Table B holds the same points as the rows below and some others, measured another way and shuffled. Each row below is followed by which row of B it is.
B:
[[  51  197  -89  -16 -229  166  -24   38  201  363  164    0  475 -285
   112  169  -86   -6  166   33  106  279  -37 -103 -151  -29]
 [ -38  -63  132 -103   83  -44  201  228 -451  283 -136 -139 -502  269
    -7   17  361 -204 -310 -427  -38  -43  -90 -151  263 -392]
 [ 528   68   32   80 -184  172 -141 -344   30 -149  288  219  205 -138
   -65  121 -180    6  250  416  138 -134   74   56 -216  736]
 [ 316  -19  -80   87   25   51   38 -323   65 -178   -5  139  -12 -113
  -156 -110  -19   33   12  122   85 -255  -73  184   -7  528]
 [ 166 -101  -93 -160  -82  167  146  115 -176   38  -39  174 -140 -370
  -136  -79  160 -102 -256 -180 -111 -142 -295  323 -159  255]
 [ 180 -200  171 -255  133 -104  -88  -94  -10  -34 -164   17 -122  -18
   -85 -123   82   89   81  -45 -201  -68  -62   85  -41  116]
 [ 303   88 -168  143 -127  119  -14 -307  152 -201  152  209  284 -254
  -278 -128 -149   80   23  267  142 -133  -37  204 -147  604]
 [  44  343 -162  232 -268  185    5 -132  286  318  308  -21  636 -166
    51  174 -181   15  241  186  329  295   85 -222  -56   57]
 [ 605   47  -83  -75 -158  103 -201 -308  178 -149  -15  250  130 -314
    37   89 -189   36   98  278  -44 -279  -68  217 -224  712]
 [ 126  341 -251  201 -273  137  -66 -202  400  176  204   53  688 -272
   -40   71 -259   92  158  235  262  195   52  -86 -108  196]
 [  22  489 -268  261 -260    9  -99 -160  440  329   94 -102  694  -35
    35  118 -265   89   90  135  317  269  157 -334  101 -173]
 [  71  358 -196   58 -197  -98 -145  -26  268  266 -113  -87  390    7
   -13   36 -159   71 -118  -20   99  146   90 -242  108 -265]
 [ 403  211 -268   93 -313  199 -102 -212  225 -101  165  273  446 -445
  -174   -1 -247   49  -26  298  117  -94  -71  224 -275  625]
 [  78  594 -469   83 -543  118 -191  121  487  410   52   55  895 -470
    12  143 -355   63 -185   78  151  324   -5 -125 -180 -179]
 [ 221  277   -8  182 -219    3 -179 -223  110   49  261   13  430  128
  -162   61 -218   74  158  326  235  154  249 -272  -22  150]
 [ 312 -120   55   29   56   86   53 -284  -69 -179   94  143  -89  -73
  -162  -84   40    6  105  142   55 -211  -61  172  -63  552]
 [ 344  487 -326   83 -375  -79 -413 -255  605   52  -51   90  810 -234
   -84   29 -489  230   16  357   95  104  168 -126 -131  164]
 [ 122 -412  271 -116  301   76  345  -14 -576  -54  -32   26 -778  152
  -108 -106  478 -203 -106 -303  -69 -310 -226  190  141  236]
 [ 328  -57 -103 -140  -30  -15  -90 -157   96 -184 -167  192   16 -277
  -212 -184  -48   88 -140   47 -145 -234 -150  301 -140  425]
 [  73 -341  333 -310  237 -101   98  126 -458   59 -174  -58 -611  216
   -85 -103  375  -97 -118 -318 -239 -122 -118   25  107 -127]
 [ 182   53  -46  -76  -32  -26  -90 -138  198   71  -92   24  191 -131
   -21  -33  -65   86   65   31  -30    0  -34   18  -36  114]
 [ 166 -124   63  -38   30   88   52 -168  -18  -75  116  106   58 -157
  -179 -114   44   43  136   91   13  -39  -80  157 -126  381]
 [-151  162   32  197   -9   16  231   70 -250  355  114 -200  -98  337
   -40   67  212 -153 -114 -233  266  151   68 -355  319 -397]
 [ 111  -39   79  -47  101  -91   11 -123  -27   56 -111  -57 -108  126
   -61  -69   92   23   10  -80   -9  -58   -2  -64  130   -4]
 [-103  297  -14   67 -161  -94 -100   52  108  350   76 -174  394  185
   -73   44  -78   58   17  -16  147  350  187 -407  124 -455]
 [ 135  190 -146  301   -8  103  194 -258   53  150   68  -49   29   78
    64   88   42  -93   24  -22  326 -112   -9 -121  240  161]
 [ 244   65   25 -188 -176   22 -216  -26  144  107   30   85  318 -225
   -29   46 -130   85  111  130  -99  121    5    0 -221  137]
 [ -14 -222  185 -258   80  -16  141  257 -450  119  -90  -12 -429   57
  -186 -124  337 -120 -268 -340 -186  -23 -161   70   25 -185]
 [ 138  107  -25  119   89 -105   13 -256  113   83 -128 -101   -9  207
     8  -17   11   32   39  -27  137  -95   63 -165  251    5]
 [ 421  225 -219  142 -142   19 -108 -323  219  -89  -60  127  178 -109
   -57   12 -185   39  -68  191  131 -241   10   54   22  441]
 [-115 -247  324 -236  189 -113  107  178 -397  174  -67 -141 -382  273
  -144 -118  337  -55  -56 -302 -147  106  -30 -125  125 -350]
 [-197  189  -12   88  -70  -25  123  144 -106  372   59 -182  113  189
   -94    4  121  -59 -130 -213  164  259   57 -309  202 -481]
 [ 290  368  -87  -31 -374   -1 -325   -7  207  242   85   29  511  -80
    39  202 -278   50   31  209   56  201  167 -261 -128  -42]
 [ 214  199 -178   16 -198   48 -109 -115  235   69    9   93  373 -247
   -89   -9 -162   70  -25  112   55   28  -24   34 -110  193]
 [-179  -83  222  117  165   14  307   32 -408  230  162 -189 -308  399
  -119  -31  341 -147   10 -238  199  111   37 -261  292 -272]
 [ 146  -48   78  -62  -15   97   20  -97   16  114  103   29  103 -119
     8   39   39    2  189   36   25   56  -51   11  -89  188]
 [ 133 -427  320 -257  360 -122  169  -25 -465 -103 -237  -25 -768  248
  -145 -198  414  -85 -130 -310 -224 -303 -157  144  173   73]
 [ 419 -170   59 -280  -52   21 -117  -33 -156 -181 -112  227 -198 -234
  -181 -105   41    3 -152   27 -249 -255 -158  307 -221  448]
 [ -57  133  102  -90  -37 -137  -86   98   -7  346  -71 -192  110  220
    17   52   47   17    0 -146   -1  245  112 -347  150 -480]
 [  25 -342  265 -233  236   -6  188   63 -359   52  -84  -25 -475   72
   -92 -120  358  -82  -25 -277 -159  -91 -173  109   54    5]
 [  -6 -151   69 -184   58   64  122   75  -77  164  -44    4  -64 -181
   -49  -70  184  -22    4 -197 -101   49 -185  117  -64   -8]
 [ 134  331 -131   44 -236   28 -161  -75  333  346   39  -64  523 -111
   160  194 -199   53  150   90  134  227   89 -259  -17 -119]
 [ 475 -236  137 -113   49   95  -44 -292 -126 -300   77  242 -172 -160
  -175  -89   25   20  132  215  -83 -299  -93  303 -206  757]
 [ 410 -170  106 -207   47  -56  -60  -72 -275 -180 -183  143 -430   16
  -157  -97  127  -54 -222  -57 -196 -350 -105  194  -19  338]
 [ 277 -189  214 -207  175 -126 -105 -201  -16  -45 -177   -8 -214  107
    12  -48   80   63  154   -6 -157 -151   -8   13   42  179]
 [-136   94  119   47  -37   17   19  -26   77  306  219 -148  358   96
   -44   38    9   54  278   27  162  377  124 -301   30 -241]
 [ 193  142   -2 -142 -249   92 -137  106   20  258   85   47  265 -191
    42  149  -68  -28   14   30  -36  164   -9  -83 -173  -10]
 [ 415  360 -340    1 -361  -15 -380 -251  556  -90  -53  213  737 -428
  -170  -54 -460  232  -29  366    2   -3   44  112 -268  411]
 [ 103  -32   41  -64   44  -11   43  -64  -24  102  -69  -23  -55   -3
   -30  -38   93   -3    3  -94  -11  -31  -62   -9   54   30]
 [  30  -81    4  107  121  150  321 -106 -149  144   56  -25 -216  -18
    21    8  250 -135   24 -187  164 -107 -164   54  146  149]
 [ 271 -186  150  -47   84  112  203  -23 -476  -10   28   74 -560  100
   -52   29  302 -212 -145 -161    0 -289 -142  104   80  287]
 [ 217  257  -46  -36 -285   41 -222  -27  180  227  119   25  460 -120
    24  153 -199   48  109  173   59  208  105 -189 -139   11]
 [ 143 -218  178 -119   61  175  148  -39 -205   76  156   69 -148 -139
   -10   25  195  -85  173  -43  -13  -17 -145  124 -120  294]
 [ 242  -22  -77   56   98   -6   95 -247   22  -61 -150   45 -175  -12
   -56  -85   78  -15  -80  -61   54 -277 -108  116  136  295]
 [ 366  328 -100  224 -131  -48 -137 -319  154   94   -5  -34  148  219
    90  171 -167  -10   44  176  243 -120  182 -284  202  153]
 [ -81 -297  391 -185  228  -82  157  120 -505  110   24 -130 -487  357
  -174 -112  376  -90   -8 -260  -95   56   -5 -131  144 -238]
 [  10   -4  263 -123   47  -94   22  150 -332  352  -38 -200 -289  387
    94  137  233 -132  -25 -246  -12  121   85 -366  222 -445]
 [ 361 -126   17 -288  -81   43 -136  -28   -7  -91 -102  205  -15 -335
  -115  -73  -13   41  -63   41 -237 -149 -167  288 -262  392]
 [  24 -361  200 -317  149  103  235  216 -413  121  -82   45 -480 -156
   -62  -86  399 -146 -133 -365 -225  -87 -307  245  -67   24]
 [ 126 -223  334 -395   30 -105 -158  157 -273   74  -45   -3 -173   74
  -140  -62  139   26   24  -81 -289  107    5  -40 -136 -115]
 [ 311   22  -41  -74  -82  -47 -156 -177   75 -174  -46  148  128 -121
  -265 -154 -114  111  -68  159  -68 -120   -2  134 -121  349]
 [  57   98    5  -59  -47  -27  -42  -22  111  250  -49  -79  170  -16
    52   48    2   25   65  -70   17  127    7 -144   40 -145]
 [ 206  -88 -127 -126   27   48   53 -117  121  -58 -176  140   -5 -345
  -107 -154   42   46 -102  -77 -108 -193 -242  323  -97  338]
 [ 184   69  -55  -89   65 -238 -150 -157  166  -16 -341  -48  -18  109
  -110 -153  -40  123 -155  -75  -96 -138   20  -47  165  -69]
 [-300 -108  287    1  144  -19  187   65 -209  292  217 -217   25  281
  -143  -68  243   -3  229 -151  121  372   84 -297  135 -384]
 [ 189 -377  245 -209  242   52  291   97 -626   -2 -148   35 -873  128
   -41  -56  489 -250 -255 -391 -162 -361 -262  195  139  147]
 [ -30  164  -85  258   -4   95  141 -264  236  196  187  -88  365   -5
    -3   25  -35   43  266   81  324  154   47 -161  115   78]
 [  32   73   62 -220  -53 -177 -179  115   44  218 -195  -98  102   70
   -67  -45    3   80  -98 -135 -157  161   44 -175   38 -362]
 [  31  257 -192  216 -122   55   20 -221  315  140  123  -16  494 -113
   -96  -27 -148   90  114  125  257  144   48 -106   34   90]
 [  69   57   24   34  -14   13   13 -114   55  122   69  -34  158   17
   -71  -17    5   35  104   27   98   89   28  -98   30   35]
 [  88  153  -12  138   -2  -69   60  -90 -110  140  -30 -102  -93  272
   -67   11   76  -63 -127  -92  164  -41   76 -225  258 -126]
 [ 234 -284  138 -317  134 -119 -109 -100  -46 -232 -196  134 -156 -141
  -291 -288   69  137  -41   -6 -302 -162 -128  290 -156  302]]
Rows of B count from 0, top down.

[  88  104   25  -10  -20   80 -140   15   -7  -13  -55   72  -92   45
   41  -32   59   44   -6  -51  -32    5  125   58   42]
29
[ 151  225   56  -70  -19  238 -330  -39  -75  -51 -118  115  -45   78
 -100  -63   14   75  -64  -20 -105   79  292  178  174]
10
[-113    7   23  -31   87   20  113  -88  -27 -167   10  100 -166  -25
   21  -59  164   64   47  -71   13 -184  -53   81   25]
55
[ 244  359   39  -38  -86  301 -442  -38  -89   13 -159   89   -3  134
 -129  -86    7   -6  -41   46  -64  134  431  141  233]
48
[ -86  -39 -113   85  138  -98  172   10  131  -30  -39  119 -311   17
  111   91  115  116  250   25 -117 -388 -205 -368 -127]
22
[  46  -24    6 -176 -126   58  453   75 -115 -109   89 -407   20  119
   89   12  -19   25  -25 -158    6   36 -164   56 -248]
45
[  40  214  -48  -51  -58  137  -76  -20  -58 -118 -121   82 -159  149
  -42  -46  177   42   21    9  -39 -104  135   32   69]
6
[-154  -69   42   24  271   19  306 -194    8 -125   98  -54 -121 -152
  -45    3  -21   45  237    0  -41 -318 -194 -126  -15]
31
[  44  -34   94 -130  -28   82  358  -18  -82  -62  181 -292   72   -8
   96  -58  -95  -22   56 -146   74   30  -83   73 -142]
19
[ 217  419  104  -23  -34  363 -596 -136 -113  -20 -148  243   17   67
 -185 -175   40  -39  -46   66    0  143  567  276  396]
57
[-151 -375    1 -130  118 -162  772   70   12 -135  194 -411  -98  -68
  182  142  -91  170   85 -231 -114 -200 -571 -139 -443]
66
[-143  -63   46   84  321    2  -25 -186   45 -106  -43  155 -191 -184
  -95   33   27  131  126    3 -143 -274  -94  -40  101]
17
[ -54 -176  173  -40  221   30  160 -127  -38  -74  128 -143   41 -224
  -10   -9 -155   83   -2 -155  -52    5 -124  175  -20]
41
[-133  -12   10   75  177  -30  -25 -118    9 -131  -93  134 -206  -93
  -45    8  166   84   26  -21  -60 -202  -60   45   77]
15
[ -98 -195    7   17  170  -99  466  -40   27  -51   94 -299  -85 -109
   67  107  -77   62  142  -84  -73 -199 -347 -174 -228]
52
[-101   83   -8   58   67   -4  104 -110    3 -109    4   93 -174  -19
   38  -75  202  -39  135    7  103 -224  -10  -32   52]
60
[ 155  285   95  -12  -60  225 -490  -68  -85  -31 -131  227  -24   45
  -75 -148  112  -12 -118  -19   30  158  430  311  290]
32
[ 106  113  -37  -69  -96  100  307   30  -63  -16   40 -333   -8  134
   46   11  -40  -51  120  -19   12  -45  -43 -136 -157]
12
[ -99   69   18   38  165   58  -67 -148  -20 -146  -91  147 -178  -61
  -97  -23  144   74   50    7  -64 -194   23   63  133]
21
[ 170  370 -132   44 -297   89 -156   94  -74   -4 -237  -69 -133  298
   20  -36  298 -124  -61   62   91   50  253   -1   39]
14
[-107 -242  124  -90  313   38  314 -131  -23 -129  119 -193  -22 -212
  -67   83 -216  199   70 -142 -212 -139 -282   32 -108]
49
[ -24  146  -31  115  107   36  -65 -105   68  -14  -30  202 -201  -14
   28  -50  132  -25  235   85   34 -272   77 -190  104]
18
[ -65  -60   11   24   84  -61  156  -14   68  -44   78   97 -170  -48
  160  -28   93   46  145  -78   36 -203 -110  -97  -72]
38
[  13  181  -50   52    6   61  -17  -53   16  -39  -48  107 -172   71
   29  -53  154  -31  162   53   40 -195   90 -126   58]
30
[ -27 -172  224 -100  140   63  128 -108 -111 -107  130 -203  119 -212
  -12  -50 -135   69 -145 -226   -7  166  -63  384    0]
8
[ 163  291   24   43  -15  200 -410  -59  -26   25 -147  177  -79   67
  -79  -76   62  -10   20   60  -33   29  351   64  225]
20
[  57  -20   89 -118  -60   76  320    1  -92  -55  153 -304   76    7
   96  -59  -69  -37   11 -150   88   76  -58  111 -135]
26
[ 164  254  126   43    3  213 -629 -100 -105  -13 -233  160   11  -27
 -180  -85   67   13 -237  -13  -56  256  443  410  343]
54
[ -59  -86  -58  176   44 -220  162   51  132   59    2   15 -221  -49
  231   47  158  -27  145  -34   75 -206 -186 -240 -145]
44
[ -65 -163  -22   44  197  -96  144    9  102  -19  -21    1 -206  -82
   74  128  -25  176  117  -66 -193 -231 -241 -202 -142]
25
[   1  -23  145 -132  154  183   24 -138 -141 -158   -5 -168   54 -101
 -175   -6 -124  128 -111 -120 -154   75   11  300   64]
7
[  62  196  109  -17   33  187 -299 -124  -68  -75  -41  200  -39  -26
  -64 -147   85   -2  -29  -30   44   40  295  251  243]
43
